Below are the code and all the weights of a small trained network. Each question names an input and a target symbol and asks about switching units off, where a switched-off unit gives its printed mean instead of its output.

import numpy as np


def w(rows, s, z=0):
    codes = np.array(rows[::2]) - 128.0
    scale = np.full(codes.shape[1], s)
    scale[-1] = z or s
    return codes * scale


def f(y):
    return y / 2 * (1 + np.tanh(0.7978845608 * (y + 0.044715 * y**3)))


def softmax(a):
    e = np.exp(a - a.max(-1, keepdims=True))
    return e / e.sum(-1, keepdims=True)


def log_softmax(a):
    a = a - a.max(-1, keepdims=True)
    return a - np.log(np.exp(a).sum(-1, keepdims=True))


def net(x, mask):
    ids = ['αβγδεζηθλμξπστφω'.index(c) for c in x.split()]
    T = len(ids)
    res = E[ids] + P[:T]
    u = 0
    for l in range(3):
        q, k, v = (res @ M[l].T for M in (Q, K, V))
        z = softmax(np.where(np.tri(T) > 0, q @ k.T / 3**0.5, -1e9)) @ v
        res = res + np.where(mask[u], z, O[l][:, -1]) @ O[l][:, :-1]
        u += 1
        y = f(res @ A[l][:, :-1].T + A[l][:, -1])
        res = res + np.where(mask[u : u + 4], y, B[l][:, -1]) @ B[l][:, :-1]
        u += 4
    return log_softmax(res[-1] @ U[:, :-1].T + U[:, -1])


Q, K, V, O, A, B = {}, {}, {}, {}, {}, {}
E = w([
[159,176,118,114,116,204,64,120,164,141,158],'α',
[141,145,64,64,51,169,161,133,113,109,122],'β',
[95,117,89,137,179,141,97,142,179,122,119],'γ',
[110,189,53,148,163,146,118,121,147,64,190],'δ',
[63,144,89,189,135,109,147,112,111,113,123],'ε',
[42,98,102,117,133,132,156,212,148,84,158],'ζ',
[89,110,102,116,162,160,152,110,114,118,103],'η',
[131,109,90,103,119,168,141,113,125,94,119],'θ',
[78,160,170,133,104,126,84,149,82,140,147],'λ',
[89,82,136,150,171,224,103,173,86,132,89],'μ',
[124,129,171,143,137,140,107,174,198,207,160],'ξ',
[101,165,142,116,159,106,155,56,120,133,117],'π',
[124,188,92,66,101,109,153,136,103,153,103],'σ',
[51,162,152,133,148,104,116,122,139,131,90],'τ',
[162,253,108,173,191,149,129,136,78,109,74],'φ',
[148,122,175,71,119,167,65,175,165,113,62],'ω',
],0.02)
P = w([
[2,131,16,108,148,168,110,116,156,191,142],'0',
[64,135,44,89,150,153,109,116,146,195,127],'1',
[88,125,123,44,157,160,146,80,117,187,95],'2',
[91,132,58,112,144,158,134,160,114,176,156],'3',
[124,133,134,62,152,165,153,117,109,187,101],'4',
[130,124,157,69,180,175,141,119,128,177,122],'5',
[144,137,168,90,152,167,144,139,132,157,146],'6',
[132,143,177,94,128,182,167,151,115,141,153],'7',
],0.0091)
Q[0] = w([
[211,105,171,224,25,100,111,127,142,80,191],'L0H0',
[33,126,119,144,221,216,169,136,175,129,181],'L0H0',
[214,34,92,255,107,68,165,56,88,144,143],'L0H0',
],0.0056)
K[0] = w([
[54,105,123,138,8,88,142,96,189,124,191],'L0H0',
[141,27,165,216,201,142,72,126,124,208,205],'L0H0',
[79,119,2,116,174,104,194,75,184,101,118],'L0H0',
],0.0057)
V[0] = w([
[106,132,125,20,59,98,108,103,97,139,122],'L0H0',
[91,129,122,77,163,34,107,117,174,18,96],'L0H0',
[52,213,22,3,125,170,201,119,127,202,157],'L0H0',
],0.0055)
O[0] = w([
[85,99,176,185,143,117,131,158,107,78,160,127],'L0H0',
[117,153,85,148,133,113,76,181,251,153,116,89],'L0H0',
[99,94,163,49,203,112,145,105,167,93,141,248],'L0H0',
],0.013,0.011)
A[0] = w([
[113,124,115,4,107,246,83,241,164,113,21,179],'L0N0',
[254,129,57,56,82,207,150,81,196,57,174,202],'L0N1',
[91,82,161,32,64,114,48,166,44,84,182,65],'L0N2',
[169,153,239,44,164,210,49,206,170,194,155,253],'L0N3',
],0.004,0.0022)
B[0] = w([
[108,138,124,153,42,9,86,141,53,26,133,241],'L0N0',
[74,176,103,159,154,45,242,77,167,138,128,168],'L0N1',
[175,192,183,165,219,78,63,179,55,180,137,169],'L0N2',
[81,138,59,241,3,77,253,114,75,60,235,255],'L0N3',
],0.0069,0.0068)
Q[1] = w([
[254,118,118,229,50,168,55,199,168,200,57],'L1H0',
[78,162,132,111,165,127,184,154,145,31,126],'L1H0',
[87,111,141,110,123,97,178,119,131,75,181],'L1H0',
],0.0079)
K[1] = w([
[37,82,68,14,135,70,106,114,183,131,92],'L1H0',
[218,199,95,255,103,148,146,119,49,122,77],'L1H0',
[184,165,209,200,70,151,162,164,148,136,191],'L1H0',
],0.0068)
V[1] = w([
[188,145,79,93,141,152,129,135,139,57,83],'L1H0',
[95,254,136,129,91,106,91,117,28,105,146],'L1H0',
[59,119,107,150,59,135,123,88,126,93,152],'L1H0',
],0.008)
O[1] = w([
[170,1,80,85,212,146,29,117,128,17,97,73],'L1H0',
[223,243,134,150,149,4,87,160,141,56,201,245],'L1H0',
[102,92,66,241,184,184,148,142,70,171,106,242],'L1H0',
],0.0075,0.011)
A[1] = w([
[208,93,132,129,141,63,4,121,163,3,98,66],'L1N0',
[137,167,142,118,146,150,14,184,25,97,140,215],'L1N1',
[121,143,68,117,39,49,57,96,122,89,116,111],'L1N2',
[79,132,134,166,101,66,183,98,128,130,124,252],'L1N3',
],0.0048,0.002)
B[1] = w([
[151,120,133,135,159,144,177,162,123,196,77,182],'L1N0',
[143,147,127,95,123,92,123,44,139,121,104,191],'L1N1',
[235,72,124,117,254,161,134,159,116,183,188,153],'L1N2',
[26,108,34,103,194,108,29,170,165,152,136,254],'L1N3',
],0.0092,0.0091)
Q[2] = w([
[75,139,122,110,92,168,105,143,190,179,95],'L2H0',
[214,115,162,106,148,135,153,110,122,112,88],'L2H0',
[7,139,60,153,255,35,143,110,124,98,208],'L2H0',
],0.0063)
K[2] = w([
[75,88,50,47,118,129,147,179,156,255,85],'L2H0',
[169,136,96,74,250,187,97,135,122,91,71],'L2H0',
[223,129,140,252,36,122,172,78,26,190,189],'L2H0',
],0.0052)
V[2] = w([
[105,232,149,169,149,172,26,77,106,80,89],'L2H0',
[86,164,125,144,155,123,231,91,173,123,173],'L2H0',
[163,128,220,151,212,215,91,200,253,207,235],'L2H0',
],0.0048)
O[2] = w([
[184,140,99,71,111,124,45,57,154,170,119,130],'L2H0',
[150,110,100,55,190,116,127,147,85,175,223,255],'L2H0',
[165,89,156,113,143,1,180,132,194,162,92,87],'L2H0',
],0.009,0.0099)
A[2] = w([
[180,176,176,105,199,117,134,60,85,140,97,126],'L2N0',
[15,181,139,46,134,74,104,141,216,73,171,5],'L2N1',
[132,174,225,125,111,102,92,167,112,134,188,7],'L2N2',
[72,29,113,125,112,254,180,114,113,118,5,241],'L2N3',
],0.0042,0.0018)
B[2] = w([
[92,47,94,53,163,83,98,207,161,91,170,175],'L2N0',
[255,67,187,203,125,208,88,122,111,200,172,253],'L2N1',
[136,54,142,155,77,186,158,19,170,112,117,147],'L2N2',
[93,56,208,161,74,13,154,40,80,149,133,140],'L2N3',
],0.0085,0.011)
U = w([
[49,131,91,132,204,55,64,95,81,145,179,224],'α',
[112,147,181,133,132,128,163,162,108,56,208,206],'β',
[157,121,212,138,125,171,145,175,100,89,189,97],'γ',
[89,62,28,130,74,76,93,97,161,126,126,116],'δ',
[38,168,143,224,162,2,98,133,151,54,119,77],'ε',
[75,202,160,105,148,144,231,176,92,183,134,132],'ζ',
[69,218,113,98,114,195,72,145,84,126,118,174],'η',
[206,133,171,135,106,123,70,96,125,189,153,101],'θ',
[144,100,147,127,155,149,136,62,128,170,105,108],'λ',
[123,110,142,62,153,105,125,153,180,92,126,147],'μ',
[83,49,130,149,78,143,59,236,166,62,178,57],'ξ',
[189,68,38,180,165,211,185,70,161,118,135,3],'π',
[88,106,88,139,140,76,104,52,124,164,92,61],'σ',
[81,95,128,140,109,85,159,66,142,51,157,83],'τ',
[136,69,129,160,131,81,161,43,72,109,113,68],'φ',
[123,134,118,172,168,167,22,156,124,223,63,117],'ω',
],0.0041,0.0039)

Each question gives the input, a string of symbols that net reads in full, and the target symbol t.
The units are the heads (3 rows each of Q, K, V and O) and the neurons (one row each of A and B). Each row of codes is followed by its name. A weight is (code - 128) times the scale printed after its matrix; where a second scale follows, it is the last column's (O, A, B and U).
mask holds one flag per unit, layer by layer, with each layer's heads first. A switched-off unit (its flag False) gives its mean, the last column of its rows in O or B, instead of its output. The means were averaged over made-up inputs and are rounded, as every weight is.
A unit's drop is (log p(t) with every unit on - log p(t) with that unit switched off) / (log p(t) with every unit on - log p(t) with every unit switched off).
The circuit of an input: a set's keep is (log p(t) with only the set's units on - log p(t) with every unit switched off) / (log p(t) with every unit on - log p(t) with every unit switched off). Starting from the 12 units with the biggest drops (on a tie, the unit counted first), units are removed one at a time, each time the one whose removal leaves the highest keep (on an exact tie, the one counted first), for as long as the keep stays at least 0.8.
circuit, biggest first: the units of the circuit, biggest drop first
most important unit: the unit with the biggest drop
k most important neurons: the k neurons with the biggest drops, biggest first
k most important neurons of layer l: the k neurons of layer l with the biggest drops, biggest first
input τ α π π ξ τ φ θ, target μ: most important unit	L1H0
input α μ μ ξ π ε, target ζ: circuit, biggest first	(L1H0, L0N3, L2H0)
input ζ δ ζ ε σ σ ξ π, target ζ: circuit, biggest first	(L1H0, L0N3)
input ω η ω γ ζ ζ ζ π, target ε: 3 most important neurons	(L1N2, L0N0, L0N3)
input λ ζ η φ μ, target η: circuit, biggest first	(L0H0, L2H0, L0N0, L2N1)
input ζ ζ ξ ε δ ξ ζ, target ζ: circuit, biggest first	(L1H0, L0N3)
input ξ ζ ω ε η, target ε: 3 most important neurons of layer 1	(L1N2, L1N0, L1N3)
input η θ ξ η, target ζ: circuit, biggest first	(L1H0, L2H0)
input ξ ξ σ η θ λ, target θ: circuit, biggest first	(L1H0, L0N2, L2N1, L2H0)
input ξ δ ξ ξ α σ ξ ε, target ζ: 2 most important neurons	(L0N0, L0N3)
input δ γ λ ω ξ ξ ω, target ε: circuit, biggest first	(L0H0, L0N0, L0N3, L1H0)
input ξ δ δ, target ζ: circuit, biggest first	(L1H0, L0N3, L2H0)
input γ ξ π ξ β, target ζ: circuit, biggest first	(L1H0, L2H0)
input ζ η φ β π η, target μ: most important neuron	(L1N0)
input σ η ξ β, target ζ: circuit, biggest first	(L1H0, L0N3)
input δ μ η η, target η: 2 most important neurons	(L0N0, L1N1)
input λ τ β ζ γ ε β τ, target θ: 3 most important neurons	(L2N1, L0N2, L1N3)
input ε η π ζ φ ζ π, target μ: 3 most important neurons of layer 1	(L1N0, L1N2, L1N3)
input μ ξ ξ λ δ γ ζ, target θ: 2 most important neurons	(L0N2, L2N1)
input ε γ ζ η ω ζ, target ε: 2 most important neurons	(L0N0, L1N2)
input ξ η σ, target ζ: circuit, biggest first	(L1H0)
input τ ζ φ ζ, target μ: 3 most important neurons	(L1N0, L1N2, L0N3)
input μ ξ α ξ μ ζ τ, target η: 3 most important neurons	(L1N3, L0N1, L0N0)
input φ ζ ω δ, target ε: 2 most important neurons	(L1N2, L0N0)
input ξ ξ α φ ω ζ, target ε: 3 most important neurons	(L0N0, L0N3, L1N2)
input γ η ξ α ξ λ α β, target α: 2 most important neurons	(L0N3, L0N1)
